Here is a tiny trained network, its code and every weight. The questions are about switching its units off for an input and a class, where a switched-off unit gives its printed mean instead of its output.

import numpy as np


def w(rows, s, z=0):
    codes = np.array(rows[::2]) - 128.0
    scale = np.full(codes.shape[1], s)
    scale[-1] = z or s
    return codes * scale


def f(y):
    return np.maximum(y, 0)


def log_softmax(a):
    a = a - a.max(-1, keepdims=True)
    return a - np.log(np.exp(a).sum(-1, keepdims=True))


def net(x, mask):
    res = np.array(x, float).reshape(1, 7) / 4 @ E
    y = f(res @ A[0][:, :-1].T + A[0][:, -1])
    res = res + np.where(mask, y, B[0][:, -1]) @ B[0][:, :-1]
    return log_softmax(res[-1] @ U[:, :-1].T + U[:, -1])


A, B = {}, {}
E = w([
[130,127,128,129,130],'x0',
[175,151,254,115,105],'x1',
[130,131,124,128,130],'x2',
[129,132,127,127,129],'x3',
[206,104,94,221,116],'x4',
[166,84,157,116,243],'x5',
[56,165,179,195,153],'x6',
],0.0084)
A[0] = w([
[195,106,141,110,224,83],'N0',
[83,214,124,150,68,104],'N1',
[95,123,72,94,139,193],'N2',
[71,109,38,160,177,66],'N3',
[159,98,128,170,221,107],'N4',
[161,117,208,131,68,19],'N5',
[80,191,118,48,165,2],'N6',
[92,157,180,168,151,190],'N7',
[148,124,227,83,97,105],'N8',
[89,128,168,170,183,196],'N9',
[73,109,149,171,176,130],'N10',
[134,135,148,134,51,127],'N11',
[174,63,88,49,120,237],'N12',
[180,115,181,135,204,94],'N13',
[177,124,216,159,56,62],'N14',
[231,210,80,181,160,34],'N15',
[121,105,151,80,209,147],'N16',
[125,142,145,68,255,83],'N17',
[82,145,123,163,154,128],'N18',
[214,134,129,31,117,227],'N19',
[160,199,184,103,127,56],'N20',
[143,111,149,115,177,37],'N21',
[66,139,158,147,140,99],'N22',
[119,174,109,150,78,50],'N23',
[147,143,92,121,221,111],'N24',
[113,218,92,82,68,182],'N25',
[79,83,54,187,139,76],'N26',
[168,88,87,228,95,78],'N27',
[66,122,158,61,131,56],'N28',
[204,101,124,231,118,91],'N29',
[80,149,115,26,148,88],'N30',
[135,196,90,146,82,43],'N31',
[98,132,134,90,135,20],'N32',
[59,136,27,97,130,57],'N33',
],0.0095,0.0046)
B[0] = w([
[79,105,100,89,76,227],'N0',
[164,103,118,104,93,204],'N1',
[188,110,185,156,131,214],'N2',
[185,65,162,116,187,210],'N3',
[127,132,89,61,48,219],'N4',
[155,85,107,96,188,171],'N5',
[142,200,161,55,152,175],'N6',
[159,149,92,182,100,228],'N7',
[162,67,78,144,206,217],'N8',
[147,143,108,194,83,236],'N9',
[161,164,101,167,113,202],'N10',
[94,82,114,98,88,180],'N11',
[116,182,107,255,131,255],'N12',
[122,101,102,96,88,222],'N13',
[171,74,122,91,191,196],'N14',
[95,190,176,72,143,173],'N15',
[112,99,146,131,55,233],'N16',
[115,104,95,80,67,242],'N17',
[175,132,101,163,110,181],'N18',
[153,178,120,237,115,253],'N19',
[195,85,103,96,165,174],'N20',
[93,97,92,88,97,159],'N21',
[192,155,85,175,126,179],'N22',
[129,95,82,54,92,160],'N23',
[150,105,117,102,52,198],'N24',
[99,69,136,132,50,224],'N25',
[188,96,168,97,167,200],'N26',
[122,212,188,68,125,201],'N27',
[151,193,160,95,160,184],'N28',
[50,209,172,53,161,212],'N29',
[124,228,157,118,151,208],'N30',
[127,96,104,70,90,162],'N31',
[104,193,152,43,145,140],'N32',
[189,84,159,117,181,213],'N33',
],0.0067,0.0065)
U = w([
[121,117,140,147,121,246],'0',
[122,118,135,149,121,227],'1',
[105,61,90,62,46,1],'2',
[108,240,168,50,185,65],'3',
[186,32,128,111,247,38],'4',
[101,117,112,170,133,199],'5',
[149,180,85,255,113,20],'6',
],0.01,0.0092)

Each question gives the input, the list of numbers given to net, and the class t.
The units are the neurons (one row each of A and B). Each row of codes is followed by its name. A weight is (code - 128) times the scale printed after its matrix; where a second scale follows, it is the last column's (A, B and U).
mask holds one flag per neuron, in row order. A switched-off neuron (its flag False) gives its mean, the last column of its row in B, instead of its output. The means were averaged over made-up inputs and are rounded, as every weight is.
A unit's drop is (log p(t) with every unit on - log p(t) with that unit switched off) / (log p(t) with every unit on - log p(t) with every unit switched off).
The circuit of an input: a set's keep is (log p(t) with only the set's units on - log p(t) with every unit switched off) / (log p(t) with every unit on - log p(t) with every unit switched off). Starting from the 12 units with the biggest drops (on a tie, the unit counted first), units are removed one at a time, each time the one whose removal leaves the highest keep (on an exact tie, the one counted first), for as long as the keep stays at least 0.8.
circuit, biggest first: the units of the circuit, biggest drop first
most important unit: the unit with the biggest drop
top k neurons: the k neurons with the biggest drops, biggest first
input [3,-3,-4,-1,-5,1,-6], class 6: most important unit	N12
input [3,7,2,3,8,5,-1], class 3: circuit, biggest first	N29, N15
input [-7,4,5,-4,-4,3,-8], class 6: circuit, biggest first	N19, N12
input [-5,-5,-2,-5,-4,-4,-8], class 6: circuit, biggest first	N12, N19
input [-8,8,-1,0,-4,-6,-3], class 4: top 4 neurons	N8, N14, N5, N20
input [3,0,-1,-1,8,-3,8], class 3: circuit, biggest first	N29, N27
input [6,-8,-3,-3,8,2,-8], class 3: top 3 neurons	N27, N29, N15
input [-1,2,-5,-3,7,-3,0], class 3: circuit, biggest first	N29, N27, N15
input [-1,3,2,1,8,5,-1], class 3: circuit, biggest first	N29, N15
input [-7,-7,-5,-4,7,-5,3], class 3: top 2 neurons	N27, N29
input [-1,5,3,7,-1,3,8], class 6: circuit, biggest first	N7, N9
input [8,-4,4,-1,-8,-5,-1], class 3: circuit, biggest first	N30, N6
input [-4,-3,-1,0,-8,2,-6], class 3: top 3 neurons	N30, N6, N28
input [1,-2,6,-3,-7,-4,-6], class 3: top 3 neurons	N30, N6, N28
input [5,-5,-4,-5,6,7,-6], class 2: most important unit	N4
input [-5,8,-2,5,4,3,7], class 4: circuit, biggest first	N14, N8
input [-2,8,-5,-3,8,-4,5], class 3: top 3 neurons	N29, N27, N15
input [-6,2,4,5,0,-4,8], class 6: top 3 neurons	N7, N22, N9
input [-4,1,-4,3,0,7,8], class 6: circuit, biggest first	N9, N7
input [-1,3,4,4,-3,-2,-5], class 6: top neuron	N19
